Below are the code and all the weights of a small trained network. Each question names an input and a target symbol and asks about switching units off, where a switched-off unit gives its printed mean instead of its output.

import numpy as np


def w(rows, s, z=0):
    codes = np.array(rows[::2]) - 128.0
    scale = np.full(codes.shape[1], s)
    scale[-1] = z or s
    return codes * scale


def f(y):
    return np.maximum(y, 0)


def softmax(a):
    e = np.exp(a - a.max(-1, keepdims=True))
    return e / e.sum(-1, keepdims=True)


def log_softmax(a):
    a = a - a.max(-1, keepdims=True)
    return a - np.log(np.exp(a).sum(-1, keepdims=True))


def net(x, mask):
    ids = ['αβγδεζηθλξπστφω'.index(c) for c in x.split()]
    T = len(ids)
    res = E[ids] + P[:T]
    q, k, v = (res @ M[0].T for M in (Q, K, V))
    z = softmax(np.where(np.tri(T) > 0, q @ k.T / 3**0.5, -1e9)) @ v
    res = res + np.where(mask[0], z, O[0][:, -1]) @ O[0][:, :-1]
    y = f(res @ A[0][:, :-1].T + A[0][:, -1])
    res = res + np.where(mask[1:9], y, B[0][:, -1]) @ B[0][:, :-1]
    return log_softmax(res[-1] @ U[:, :-1].T + U[:, -1])


Q, K, V, O, A, B = {}, {}, {}, {}, {}, {}
E = w([
[168,185,104],'α',
[116,42,145],'β',
[163,124,135],'γ',
[197,199,215],'δ',
[144,93,154],'ε',
[134,80,151],'ζ',
[102,25,134],'η',
[159,137,85],'θ',
[150,110,168],'λ',
[123,99,59],'ξ',
[148,85,166],'π',
[160,108,245],'σ',
[119,84,85],'τ',
[149,107,117],'φ',
[166,149,83],'ω',
],0.011)
P = w([
[246,91,135],'0',
[154,105,157],'1',
[156,102,138],'2',
[169,123,144],'3',
[149,121,143],'4',
[146,117,130],'5',
[147,118,128],'6',
[152,122,127],'7',
[162,134,141],'8',
[150,117,120],'9',
[152,123,123],'10',
[151,123,102],'11',
[163,135,90],'12',
],0.011)
Q[0] = w([
[237,75,72],'head 1',
[10,200,122],'head 1',
[231,124,107],'head 1',
],0.014)
K[0] = w([
[229,107,47],'head 1',
[11,204,152],'head 1',
[236,127,117],'head 1',
],0.013)
V[0] = w([
[100,84,231],'head 1',
[160,189,30],'head 1',
[104,6,34],'head 1',
],0.017)
O[0] = w([
[168,128,51,2],'head 1',
[63,121,210,249],'head 1',
[248,204,198,214],'head 1',
],0.017,0.0043)
A[0] = w([
[154,161,83,97],'neuron 1',
[111,137,157,1],'neuron 2',
[147,139,165,63],'neuron 3',
[63,247,88,170],'neuron 4',
[118,84,170,54],'neuron 5',
[131,103,150,167],'neuron 6',
[154,81,170,122],'neuron 7',
[131,122,92,116],'neuron 8',
],0.014,0.0049)
B[0] = w([
[78,87,64,160],'neuron 1',
[126,85,45,179],'neuron 2',
[100,157,45,239],'neuron 3',
[200,112,253,145],'neuron 4',
[90,176,63,223],'neuron 5',
[112,150,143,212],'neuron 6',
[97,170,94,254],'neuron 7',
[117,89,158,139],'neuron 8',
],0.015,0.008)
U = w([
[15,139,207,93],'α',
[169,131,33,2],'β',
[121,228,98,2],'γ',
[101,7,143,110],'δ',
[77,138,132,169],'ε',
[107,144,28,217],'ζ',
[169,86,95,79],'η',
[169,169,152,156],'θ',
[143,104,123,253],'λ',
[136,64,50,16],'ξ',
[175,222,160,117],'π',
[153,116,253,249],'σ',
[193,44,124,157],'τ',
[180,93,117,105],'φ',
[178,114,58,49],'ω',
],0.0046,0.0077)

Each question gives the input, a string of symbols that net reads in full, and the target symbol t.
The units are the heads (3 rows each of Q, K, V and O) and the neurons (one row each of A and B). Each row of codes is followed by its name. A weight is (code - 128) times the scale printed after its matrix; where a second scale follows, it is the last column's (O, A, B and U).
mask holds one flag per unit, heads first, then neurons. A switched-off unit (its flag False) gives its mean, the last column of its rows in O or B, instead of its output. The means were averaged over made-up inputs and are rounded, as every weight is.
A unit's drop is (log p(t) with every unit on - log p(t) with that unit switched off) / (log p(t) with every unit on - log p(t) with every unit switched off).
The circuit of an input: a set's keep is (log p(t) with only the set's units on - log p(t) with every unit switched off) / (log p(t) with every unit on - log p(t) with every unit switched off). Starting from all 9 units, units are removed one at a time, each time the one whose removal leaves the highest keep (on an exact tie, the one counted first), for as long as the keep stays at least 0.8.
circuit, biggest first: the units of the circuit, biggest drop first
top k neurons: the k neurons with the biggest drops, biggest first
drop when u is switched off: that unit's drop, to one decimal
input η ξ δ, target ζ: circuit, biggest first	neuron 1; head 1
input α θ ζ, target α: top 2 neurons	neuron 3; neuron 6
input ω α α ε σ, target ζ: top 2 neurons	neuron 5; neuron 2
input α α α ξ, target α: circuit, biggest first	head 1
input ξ α θ σ, target ζ: top 2 neurons	neuron 3; neuron 2
input ω α φ δ, target ζ: circuit, biggest first	head 1; neuron 2; neuron 3; neuron 5
input γ ω α φ ζ α δ α α, target σ: top 3 neurons	neuron 4; neuron 3; neuron 5
input α δ β, target α: top 2 neurons	neuron 3; neuron 6
input α α α η, target α: top 2 neurons	neuron 3; neuron 6
input δ ω τ δ α, target δ: drop when head 1 is switched off	0.9
input α ζ η θ, target α: drop when neuron 3 is switched off	0.2
input δ η δ, target δ: drop when neuron 6 is switched off	0.0
